Each row has a name. Each question is about the rows just above it.

j_188: 3.430,-2.463,-0.257,-1.336,2.057,-0.341,-2.002,1.267,-4.715,0.697,1.966,4.550,2.944,2.628,-0.479,-2.776,-2.223,3.777,-3.814,1.227,3.452,-0.736,1.645,-0.206,-3.066,2.683,4.064,2.600,1.106,-7.041,0.294
j_982: -5.166,-0.057,-3.180,-4.100,-4.033,1.991,-1.007,-4.881,0.442,-1.474,-0.772,0.132,1.891,-2.687,-1.690,-1.726,2.154,1.323,-1.575,-0.994,3.122,-6.244,3.564,0.156,-5.975,0.921,0.812,2.323,1.201,-2.640,-0.972
j_40: 7.700,-0.705,2.564,2.998,4.212,-0.335,1.142,2.246,0.384,1.366,1.720,0.268,-2.100,0.675,1.476,2.367,-4.559,-1.694,-0.221,2.554,-2.545,6.946,-1.376,-1.171,5.790,1.566,0.697,-0.736,-0.836,-1.769,0.681
j_859: -0.080,3.723,-0.313,1.413,-1.146,2.591,1.511,-0.816,1.854,-3.074,-4.621,-5.166,-3.820,-4.982,1.811,2.825,4.697,-2.515,3.278,0.452,-1.616,-1.373,-2.480,-2.606,2.851,-2.287,-3.401,0.698,-1.668,3.890,-2.413
j_742: 8.573,-2.449,1.832,1.067,2.717,-0.215,-0.228,2.537,-5.796,-0.659,1.577,1.594,0.268,0.490,1.213,0.093,-1.731,1.007,-2.352,3.188,2.174,3.361,-0.912,1.040,0.168,3.186,4.471,1.722,0.094,-5.463,-2.013
j_186: -5.166,-0.057,-3.180,-4.100,-4.033,1.991,-1.007,-4.881,0.442,-1.474,-0.772,0.132,1.891,-2.687,-1.690,-1.726,2.154,1.323,-1.575,-0.994,3.122,-6.244,3.564,0.156,-5.975,0.921,0.812,2.323,1.201,-4.154,1.873
j_71: -4.148,0.959,0.826,1.421,-3.710,-1.328,1.197,1.432,0.654,-1.710,-1.777,-3.910,-0.714,0.418,0.666,0.805,4.161,-2.279,4.268,-2.593,-1.254,-0.061,-2.823,4.628,-0.054,-2.713,-1.803,-2.458,-0.582,9.378,-0.851
j_921: 5.870,-0.640,2.878,3.998,2.546,-0.740,1.335,4.499,0.886,0.989,0.702,0.291,-0.146,4.686,2.476,1.059,-3.326,-0.560,1.758,0.029,-2.565,6.698,-2.222,1.985,5.301,0.863,1.267,-0.332,-1.025,3.677,2.854
j_910: -7.087,3.050,-1.204,0.229,-2.527,0.388,0.291,-0.117,4.190,-0.387,-3.154,-2.201,-0.425,0.351,-0.003,-0.193,3.921,-0.357,3.465,-3.372,-1.739,-3.499,-0.842,-0.482,0.312,-3.783,-4.180,-0.867,-0.653,7.327,1.490
j_297: -5.568,3.149,-0.591,1.060,-2.415,0.454,0.492,0.779,3.166,-1.211,-3.672,-2.966,-0.702,0.592,0.871,0.059,4.499,-0.462,4.022,-3.138,-1.840,-2.501,-1.811,0.086,0.883,-3.749,-3.785,-0.507,-0.982,8.144,0.997
j_378: -5.622,1.516,-3.255,-3.465,-1.421,2.449,-0.130,-6.583,6.452,1.325,0.041,0.442,-0.046,-3.068,-2.075,0.129,-1.888,-0.474,-1.250,-0.662,-0.622,-3.769,4.577,-4.162,-1.287,0.160,-2.485,0.945,0.697,-2.981,2.090
Move every entry of -2.415,0.454,0.492,0.779 by +1 step of 0.001.  -2.414,0.455,0.493,0.780
Move every entry of 2.717,-0.215,-0.228 by +1 step of 0.001.  2.718,-0.214,-0.227
Shift each entry of 1.323 by -1 times 0.001:  1.322
Shift each entry of -2.100,0.675,1.476,2.367 by -1 times 0.001:  -2.101,0.674,1.475,2.366

j_871: -2.098,-1.972,-2.994,-3.784,-4.218,-3.467,-3.172,-3.233,-3.407,-1.800,-1.587,-0.001,-0.073,0.275,0.459,2.231,1.441,0.812,1.153,1.328,0.525,0.406,0.863,1.158,2.256,0.832,1.722,1.185,1.154,0.404,1.753,-0.525,-0.069,-0.854,-0.190,0.601,1.034,1.154
j_732: -1.276,-1.598,-3.804,-3.654,-4.438,-3.254,-2.634,-1.334,-1.086,0.354,0.505,-0.215,0.121,1.458,0.648,1.569,1.725,1.635,0.903,1.396,1.700,-0.180,0.045,0.149,0.931,-0.391,-0.267,-0.236,2.006,2.932,2.985,4.604,4.372,4.655,2.846,1.726,-0.483,-2.118
j_199: -1.772,-3.748,-4.256,-4.713,-2.682,-2.888,-0.765,-0.797,0.704,1.928,1.382,1.505,0.564,0.721,1.077,1.637,0.247,0.083,0.245,0.294,0.665,0.458,1.886,3.241,4.555,4.560,3.474,1.413,-1.112,-2.871,-5.201,-7.405,-7.048,-7.669,-4.791,-4.722,-1.894,0.402
j_827: -1.276,-1.598,-3.804,-3.654,-4.438,-3.254,-2.634,-1.334,-1.086,0.354,0.505,-0.215,1.937,1.458,0.648,1.298,1.725,1.635,0.903,1.396,1.700,-0.180,0.045,0.149,0.161,-0.391,-0.267,-0.236,2.006,2.932,2.985,4.604,4.372,4.655,2.846,1.726,-0.483,-2.118
-0.073,0.275,0.459 with +1 step of 0.001 on every entry:  -0.072,0.276,0.460
Shift each entry of 0.812,1.153,1.328,0.525 by +1 times 0.001:  0.813,1.154,1.329,0.526
Shift each entry of -2.994,-3.784,-4.218 by -1 times 0.001:  -2.995,-3.785,-4.219
0.247,0.083,0.245 with -1 step of 0.001 on every entry:  0.246,0.082,0.244

j_903: -2.338,-1.959,-0.281,-1.228,-0.670,-3.495,-1.717,-4.046
j_226: -2.338,-1.495,-0.281,-1.228,-0.670,1.811,-1.850,3.247
j_912: -1.941,-2.174,-0.405,-1.343,-0.738,-4.667,-2.094,-4.305
j_347: 4.062,0.525,-1.082,0.033,0.756,-1.425,-2.708,2.459
j_764: -2.338,-1.959,-0.281,-1.228,-0.670,1.811,-1.850,3.247
j_690: -1.317,-0.532,-0.136,-0.384,-0.145,-0.282,-0.162,-1.460
j_935: 0.217,0.992,0.998,0.596,0.303,4.786,-0.595,3.073
j_576: -0.862,-0.583,-0.724,-0.541,0.045,-1.073,-0.458,-1.770
j_113: -2.992,-0.571,0.891,-0.245,-0.477,1.832,0.328,-1.402
Shift each entry of -0.532,-0.136,-0.384 by -1 times 0.001:  -0.533,-0.137,-0.385
Shift each entry of 0.891,-0.245 by -1 times 0.001:  0.890,-0.246
Shift each entry of -2.338,-1.959,-0.281,-1.228 by -1 times 0.001:  -2.339,-1.960,-0.282,-1.229
Move every entry of -4.667 by +1 step of 0.001.  -4.666
Shift each entry of -2.338,-1.959 by +1 times 0.001:  -2.337,-1.958

j_776: -2.432,-2.714,-6.853,-3.610,-0.868,-5.359
j_225: -2.670,-3.572,-5.249,-1.403,-0.594,-4.714
j_149: -1.535,-1.630,-5.044,-1.522,-0.900,-4.327
j_977: -2.670,-3.572,-5.249,-3.620,-2.330,-5.149
j_453: -2.376,-5.062,-1.840,-3.296,0.415,-5.311
j_799: -2.376,-5.062,-1.840,-3.296,-1.257,-2.376
j_943: 1.427,1.398,4.901,3.332,1.935,3.873
j_577: -1.024,2.213,-7.663,3.787,0.101,-4.727
j_628: -1.024,2.213,-7.663,3.787,0.101,-4.586
j_267: -2.063,-4.463,-5.647,-4.774,-2.729,-3.861
Shift each entry of -2.670,-3.572,-5.249 by -1 times 0.001:  -2.671,-3.573,-5.250
-6.853 with +1 step of 0.001 on every entry:  -6.852
Move every entry of -5.062,-1.840,-3.296,0.415 by -1 step of 0.001.  -5.063,-1.841,-3.297,0.414
-7.663 with -1 step of 0.001 on every entry:  -7.664

j_681: 0.743,-2.324,-3.075,0.294,-2.084,1.497,-2.894,-6.056,0.784,4.873,-0.002,2.687
j_364: 0.743,-2.324,-3.075,0.294,-2.084,1.497,-2.894,-6.056,0.784,-1.003,-0.002,2.687
j_855: 0.625,1.602,-2.418,-1.215,0.833,-1.232,3.923,1.210,-1.260,0.129,0.569,-2.237
j_171: 0.625,1.602,0.932,-1.215,0.833,-1.232,3.923,1.210,-1.260,0.129,0.569,-2.237
j_417: -0.998,3.381,1.096,0.637,0.903,0.579,0.161,0.373,0.206,-4.084,-2.847,1.876
j_280: 2.307,0.601,-0.535,-0.980,4.023,0.012,-5.777,2.305,1.226,0.668,1.022,-6.754
j_792: -2.375,-2.463,1.590,-3.072,-0.270,-3.529,-3.242,0.403,4.342,-0.267,-1.502,1.432
Shift each entry of 0.129 by -1 times 0.001:  0.128
Shift each entry of 0.743,-2.324,-3.075 by -1 times 0.001:  0.742,-2.325,-3.076
Shift each entry of -4.084,-2.847 by -1 times 0.001:  -4.085,-2.848
Shift each entry of -2.324 by -1 times 0.001:  -2.325

j_612: -2.749,0.298,-4.871,7.181,0.442,-7.676
j_985: 6.478,-4.809,3.899,-7.088,-5.277,0.353
j_214: -2.935,-3.447,-1.548,5.138,-4.493,3.064
j_563: 1.647,-5.446,3.792,-2.977,-5.370,6.355
j_592: -0.881,-1.132,4.516,-0.232,-1.499,6.806
j_763: 5.600,-7.510,1.191,-0.459,-7.824,0.193
j_626: -5.315,-2.171,1.656,5.019,-1.920,0.404
j_191: -5.568,3.736,6.376,-1.928,1.134,9.846
j_504: 2.490,-2.873,3.533,-3.095,-3.588,4.367
j_143: -7.699,0.192,-4.166,5.772,3.148,0.989
3.792,-2.977,-5.370 with +1 step of 0.001 on every entry:  3.793,-2.976,-5.369
Move every entry of -7.510,1.191 by +1 step of 0.001.  -7.509,1.192
Shift each entry of 3.899,-7.088 by -1 times 0.001:  3.898,-7.089
Shift each entry of 7.181,0.442 by -1 times 0.001:  7.180,0.441
Shift each entry of -7.699,0.192,-4.166,5.772 by +1 times 0.001:  -7.698,0.193,-4.165,5.773
Move every entry of -2.873,3.533,-3.095,-3.588 by +1 step of 0.001.  -2.872,3.534,-3.094,-3.587
Shift each entry of 6.478,-4.809 by +1 times 0.001:  6.479,-4.808

